Below is a small trained network, with its code and all its weights. Each question gives an input and a target symbol and asks what happens when units are switched off, that is, made to give their printed mean instead of their output.

import numpy as np


def w(rows, s, z=0):
    codes = np.array(rows[::2]) - 128.0
    scale = np.full(codes.shape[1], s)
    scale[-1] = z or s
    return codes * scale


def f(y):
    return y / 2 * (1 + np.tanh(0.7978845608 * (y + 0.044715 * y**3)))


def softmax(a):
    e = np.exp(a - a.max(-1, keepdims=True))
    return e / e.sum(-1, keepdims=True)


def log_softmax(a):
    a = a - a.max(-1, keepdims=True)
    return a - np.log(np.exp(a).sum(-1, keepdims=True))


def net(x, mask):
    ids = ['ΔΘΦβεξ'.index(c) for c in x.split()]
    T = len(ids)
    res = E[ids] + P[:T]
    u = 0
    for l in range(2):
        r = res
        for j in range(3):
            rows = slice(2 * j, 2 * j + 2)
            q, k, v = (r @ M[l][rows].T for M in (Q, K, V))
            z = softmax(np.where(np.tri(T) > 0, q @ k.T / 2**0.5, -1e9)) @ v
            o = O[l][rows]
            res = res + np.where(mask[u + j], z, o[:, -1]) @ o[:, :-1]
        u += 3
        y = f(res @ A[l][:, :-1].T + A[l][:, -1])
        res = res + np.where(mask[u : u + 8], y, B[l][:, -1]) @ B[l][:, :-1]
        u += 8
    return log_softmax(res[-1] @ U[:, :-1].T + U[:, -1])


Q, K, V, O, A, B = {}, {}, {}, {}, {}, {}
E = w([
[148,103,5,137,80,105],'Δ',
[85,101,141,64,166,201],'Θ',
[173,71,138,66,179,106],'Φ',
[112,153,224,107,63,152],'β',
[169,168,154,200,187,58],'ε',
[106,136,167,121,101,69],'ξ',
],0.018)
P = w([
[205,221,123,88,79,69],'0',
[47,2,114,84,174,50],'1',
[231,220,135,91,67,108],'2',
[103,19,184,146,168,200],'3',
[245,232,141,106,66,137],'4',
[153,12,186,186,94,249],'5',
],0.0074)
Q[0] = w([
[112,129,143,174,82,83],'0.h0',
[85,112,65,78,78,179],'0.h0',
[77,131,180,92,146,187],'0.h1',
[143,152,184,68,153,87],'0.h1',
[38,143,254,133,84,132],'0.h2',
[97,73,174,73,153,157],'0.h2',
],0.0092)
K[0] = w([
[126,106,190,204,95,126],'0.h0',
[167,150,150,96,138,135],'0.h0',
[64,88,166,95,141,127],'0.h1',
[167,134,201,43,95,115],'0.h1',
[2,195,208,124,33,149],'0.h2',
[116,136,101,2,100,177],'0.h2',
],0.0075)
V[0] = w([
[157,105,132,127,104,49],'0.h0',
[113,1,139,112,105,131],'0.h0',
[88,124,111,165,95,215],'0.h1',
[108,159,132,238,168,146],'0.h1',
[217,141,165,140,202,59],'0.h2',
[107,55,169,221,52,164],'0.h2',
],0.0062)
O[0] = w([
[159,94,124,114,161,104,196],'0.h0',
[135,128,136,206,147,99,105],'0.h0',
[102,153,77,112,84,139,36],'0.h1',
[153,168,47,108,254,153,109],'0.h1',
[232,129,96,179,130,158,254],'0.h2',
[123,98,127,84,218,54,76],'0.h2',
],0.0078,0.0072)
A[0] = w([
[65,96,181,181,172,48,147],'0.n0',
[163,48,209,108,186,174,217],'0.n1',
[43,102,144,176,89,180,67],'0.n2',
[72,220,128,48,69,237,155],'0.n3',
[74,47,144,43,196,145,126],'0.n4',
[1,101,94,136,110,97,202],'0.n5',
[194,26,138,96,108,194,251],'0.n6',
[150,126,65,245,108,45,135],'0.n7',
],0.0081,0.003)
B[0] = w([
[11,214,122,103,160,136,162],'0.n0',
[94,121,76,189,102,118,244],'0.n1',
[182,131,37,179,119,99,130],'0.n2',
[100,65,223,247,114,88,151],'0.n3',
[216,75,87,1,149,169,158],'0.n4',
[138,97,132,227,92,150,138],'0.n5',
[68,103,70,182,121,84,239],'0.n6',
[124,245,92,72,206,161,255],'0.n7',
],0.0079,0.0094)
Q[1] = w([
[89,99,5,158,53,148],'1.h0',
[119,198,110,191,124,103],'1.h0',
[59,160,197,111,113,87],'1.h1',
[155,204,125,160,190,102],'1.h1',
[2,134,158,194,84,120],'1.h2',
[105,137,196,198,156,212],'1.h2',
],0.0086)
K[1] = w([
[139,109,57,73,13,191],'1.h0',
[176,254,137,114,100,150],'1.h0',
[40,133,182,201,200,111],'1.h1',
[225,243,135,147,179,56],'1.h1',
[23,12,94,128,22,91],'1.h2',
[51,97,114,191,156,70],'1.h2',
],0.0076)
V[1] = w([
[195,84,80,138,36,130],'1.h0',
[193,178,226,69,125,83],'1.h0',
[81,112,74,15,72,113],'1.h1',
[129,129,156,194,115,175],'1.h1',
[201,100,169,21,2,68],'1.h2',
[63,42,46,138,234,74],'1.h2',
],0.0059)
O[1] = w([
[103,124,103,135,208,77,125],'1.h0',
[173,13,158,173,80,154,118],'1.h0',
[186,182,87,204,240,44,2],'1.h1',
[99,179,27,74,155,30,127],'1.h1',
[117,193,253,109,233,128,12],'1.h2',
[86,166,136,115,9,239,128],'1.h2',
],0.0045,0.0068)
A[1] = w([
[71,204,120,75,135,127,82],'1.n0',
[109,94,111,4,182,140,110],'1.n1',
[78,74,123,106,123,99,171],'1.n2',
[122,102,63,89,190,113,40],'1.n3',
[95,85,196,143,127,167,2],'1.n4',
[194,148,169,110,132,144,110],'1.n5',
[126,117,106,139,76,185,139],'1.n6',
[141,99,83,148,136,147,117],'1.n7',
],0.013,0.0035)
B[1] = w([
[163,169,116,75,141,102,169],'1.n0',
[188,211,105,108,100,60,153],'1.n1',
[145,168,78,120,123,172,205],'1.n2',
[109,157,203,123,153,172,236],'1.n3',
[144,249,133,150,157,134,159],'1.n4',
[176,95,118,113,102,154,208],'1.n5',
[126,115,130,112,144,88,204],'1.n6',
[107,130,138,126,83,92,255],'1.n7',
],0.013,0.0078)
U = w([
[120,166,91,35,157,85,136],'Δ',
[77,125,105,210,186,254,201],'Θ',
[128,101,87,190,121,39,113],'Φ',
[137,144,169,135,106,105,3],'β',
[179,121,104,126,123,169,39],'ε',
[122,77,189,36,113,102,246],'ξ',
],0.0097,0.005)

Each question gives the input, a string of symbols that net reads in full, and the target symbol t.
The units are the heads (2 rows each of Q, K, V and O) and the neurons (one row each of A and B). Each row of codes is followed by its name. A weight is (code - 128) times the scale printed after its matrix; where a second scale follows, it is the last column's (O, A, B and U).
mask holds one flag per unit, layer by layer, with each layer's heads first. A switched-off unit (its flag False) gives its mean, the last column of its rows in O or B, instead of its output. The means were averaged over made-up inputs and are rounded, as every weight is.
A unit's drop is (log p(t) with every unit on - log p(t) with that unit switched off) / (log p(t) with every unit on - log p(t) with every unit switched off).
The circuit of an input: a set's keep is (log p(t) with only the set's units on - log p(t) with every unit switched off) / (log p(t) with every unit on - log p(t) with every unit switched off). Starting from the 12 units with the biggest drops (on a tie, the unit counted first), units are removed one at a time, each time the one whose removal leaves the highest keep (on an exact tie, the one counted first), for as long as the keep stays at least 0.8.
units of the circuit, in order: the units of the circuit, biggest drop first
top k neurons: the k neurons with the biggest drops, biggest first
k most important neurons of layer l: the k neurons of layer l with the biggest drops, biggest first
which heads matter: for each layer, one digit per head in row order, 1 if its drop is at least 0.15 and else 0, layers parted by /
drop when u is switched off: that unit's drop, to one decimal
input Φ ε Θ, target Θ: units of the circuit, in order	0.n3, 1.n7, 0.h2
input Δ ε ε ε Φ Φ, target Θ: 2 most important neurons of layer 0	0.n4, 0.n6
input Θ ε ε Θ ε ξ, target Δ: units of the circuit, in order	0.h2, 0.n3, 1.n0, 0.n0
input Φ Θ β Δ, target Δ: units of the circuit, in order	1.h0, 0.n3
input Δ ε Θ β, target Δ: units of the circuit, in order	0.h2, 1.n1
input β Φ ε ξ, target Δ: which heads matter	001 / 001
input ε β Δ Θ, target Δ: 2 most important neurons of layer 1	1.n1, 1.n2
input Φ ξ ε ξ, target Θ: 2 most important neurons of layer 0	0.n7, 0.n1
input Δ Φ ξ, target ξ: most important neuron of layer 0	0.n1
input β ε ε Φ, target Δ: top 3 neurons	0.n4, 1.n1, 1.n3
input β Δ Φ ε, target Δ: top 2 neurons	1.n0, 0.n0
input ξ Δ Φ β, target Δ: top 3 neurons	0.n4, 0.n0, 1.n0
input ε ε ε ε ε ε, target Φ: 2 most important neurons of layer 0	0.n4, 0.n1
input ε Δ Θ β Φ, target Φ: top 2 neurons	0.n7, 0.n4
input ε Φ Δ Φ, target Θ: top neuron	0.n1
input Φ Θ Δ ε, target Δ: 3 most important neurons of layer 0	0.n0, 0.n7, 0.n4
input Φ Δ ε Θ, target Δ: top 2 neurons	0.n4, 1.n1
input Φ β ε ε β, target β: top 3 neurons	1.n4, 0.n3, 0.n7
input Θ ε ε Θ β, target β: 2 most important neurons of layer 0	0.n3, 0.n4
input Φ ε ε Δ, target Δ: 3 most important neurons of layer 0	0.n7, 0.n3, 0.n6
input ε Φ ε Θ ε, target ε: most important neuron of layer 1	1.n5
input ξ ε ξ, target ξ: drop when 1.n6 is switched off	0.0
